Below are the code and all the weights of a small trained network. Each question names an input and a target symbol and asks about switching units off, where a switched-off unit gives its printed mean instead of its output.

import numpy as np


def w(rows, s, z=0):
    codes = np.array(rows[::2]) - 128.0
    scale = np.full(codes.shape[1], s)
    scale[-1] = z or s
    return codes * scale


def f(y):
    return np.maximum(y, 0)


def softmax(a):
    e = np.exp(a - a.max(-1, keepdims=True))
    return e / e.sum(-1, keepdims=True)


def log_softmax(a):
    a = a - a.max(-1, keepdims=True)
    return a - np.log(np.exp(a).sum(-1, keepdims=True))


def net(x, mask):
    ids = ['ΓΠΨζμστ'.index(c) for c in x.split()]
    T = len(ids)
    res = E[ids] + P[:T]
    r = res
    for j in range(2):
        rows = slice(4 * j, 4 * j + 4)
        q, k, v = (r @ M[0][rows].T for M in (Q, K, V))
        z = softmax(np.where(np.tri(T) > 0, q @ k.T / 4**0.5, -1e9)) @ v
        o = O[0][rows]
        res = res + np.where(mask[j], z, o[:, -1]) @ o[:, :-1]
    y = f(res @ A[0][:, :-1].T + A[0][:, -1])
    res = res + np.where(mask[2:10], y, B[0][:, -1]) @ B[0][:, :-1]
    return log_softmax(res[-1] @ U[:, :-1].T + U[:, -1])


Q, K, V, O, A, B = {}, {}, {}, {}, {}, {}
E = w([
[115,7,129,107],'Γ',
[22,101,151,143],'Π',
[134,64,156,133],'Ψ',
[39,55,135,130],'ζ',
[176,111,126,174],'μ',
[127,137,189,204],'σ',
[134,147,82,139],'τ',
],0.016)
P = w([
[162,207,239,189],'0',
[71,73,86,235],'1',
[200,60,138,1],'2',
[87,106,72,220],'3',
[214,173,139,52],'4',
[53,34,105,176],'5',
[113,216,193,79],'6',
],0.0081)
Q[0] = w([
[137,102,134,129],'H1',
[172,135,127,97],'H1',
[83,106,100,128],'H1',
[181,254,117,52],'H1',
[140,96,165,89],'H2',
[152,175,169,108],'H2',
[107,97,149,155],'H2',
[83,110,84,127],'H2',
],0.012)
K[0] = w([
[112,166,161,123],'H1',
[128,97,170,156],'H1',
[146,107,78,104],'H1',
[175,64,246,200],'H1',
[115,154,158,123],'H2',
[121,79,216,124],'H2',
[189,160,108,96],'H2',
[155,98,89,148],'H2',
],0.011)
V[0] = w([
[131,220,84,78],'H1',
[160,186,206,111],'H1',
[69,75,230,111],'H1',
[102,59,170,58],'H1',
[108,38,48,100],'H2',
[42,149,119,111],'H2',
[160,158,228,172],'H2',
[107,2,219,164],'H2',
],0.0078)
O[0] = w([
[135,191,116,157,25],'H1',
[164,165,169,106,93],'H1',
[139,73,206,136,194],'H1',
[102,100,184,165,141],'H1',
[91,91,90,134,121],'H2',
[80,167,62,83,99],'H2',
[154,83,192,106,186],'H2',
[123,111,155,2,253],'H2',
],0.0078,0.0066)
A[0] = w([
[130,74,68,66,52],'N1',
[83,110,100,48,141],'N2',
[164,77,114,136,253],'N3',
[99,175,181,182,154],'N4',
[186,79,104,155,15],'N5',
[119,106,124,21,113],'N6',
[183,255,91,144,39],'N7',
[83,164,69,163,98],'N8',
],0.011,0.0043)
B[0] = w([
[123,171,204,254,187],'N1',
[165,154,141,190,216],'N2',
[62,158,63,20,255],'N3',
[214,52,90,90,159],'N4',
[61,89,152,24,157],'N5',
[174,215,165,179,239],'N6',
[178,188,160,113,136],'N7',
[218,188,67,123,142],'N8',
],0.0069,0.0087)
U = w([
[135,151,152,137,206],'Γ',
[90,220,145,88,119],'Π',
[147,158,116,181,2],'Ψ',
[74,61,55,80,104],'ζ',
[101,140,127,200,36],'μ',
[175,177,206,152,173],'σ',
[149,118,1,197,195],'τ',
],0.009,0.0048)

Each question gives the input, a string of symbols that net reads in full, and the target symbol t.
The units are the heads (4 rows each of Q, K, V and O) and the neurons (one row each of A and B). Each row of codes is followed by its name. A weight is (code - 128) times the scale printed after its matrix; where a second scale follows, it is the last column's (O, A, B and U).
mask holds one flag per unit, heads first, then neurons. A switched-off unit (its flag False) gives its mean, the last column of its rows in O or B, instead of its output. The means were averaged over made-up inputs and are rounded, as every weight is.
A unit's drop is (log p(t) with every unit on - log p(t) with that unit switched off) / (log p(t) with every unit on - log p(t) with every unit switched off).
The circuit of an input: a set's keep is (log p(t) with only the set's units on - log p(t) with every unit switched off) / (log p(t) with every unit on - log p(t) with every unit switched off). Starting from all 10 units, units are removed one at a time, each time the one whose removal leaves the highest keep (on an exact tie, the one counted first), for as long as the keep stays at least 0.8.
units of the circuit, in order: the units of the circuit, biggest drop first
top k neurons: the k neurons with the biggest drops, biggest first
which heads matter: for each layer, one digit per head in row order, 1 if its drop is at least 0.15 and else 0, layers parted by /
drop when u is switched off: that unit's drop, to one decimal
input Γ τ μ ζ, target τ: units of the circuit, in order : [H1; H2; N8]
input μ μ ζ, target σ: which heads matter : 00
input μ σ Π, target σ: which heads matter : 00
input Γ σ Ψ μ τ ζ, target τ: units of the circuit, in order : [H1; H2]
input Π Π Π μ, target ζ: which heads matter : 00
input ζ τ Γ, target σ: units of the circuit, in order : [N6]
input Π σ τ, target σ: top 3 neurons : [N6; N1; N2]
input μ σ τ σ, target τ: units of the circuit, in order : [H1; N4; H2; N6]
input σ Π Γ, target σ: units of the circuit, in order : [N6; N1]
input τ μ τ Π, target τ: units of the circuit, in order : [H2; H1; N8]
input μ μ μ Ψ, target ζ: which heads matter : 01
input Π Ψ Π ζ, target μ: which heads matter : 01
input μ τ σ Γ, target τ: which heads matter : 11
input μ μ Γ Ψ, target ζ: which heads matter : 10
input Ψ τ μ τ Ψ Ψ, target τ: which heads matter : 11
input Π Π ζ Π ζ Π, target μ: top neuron : [N2]
input ζ ζ Π, target σ: drop when N2 is switched off : 0.2
input Ψ Π Γ ζ, target μ: drop when H1 is switched off : 0.2
input τ τ ζ Ψ, target τ: drop when N1 is switched off : 0.0
input Π σ ζ, target σ: drop when N1 is switched off : 0.1
input Π ζ μ τ, target τ: top neuron : [N8]
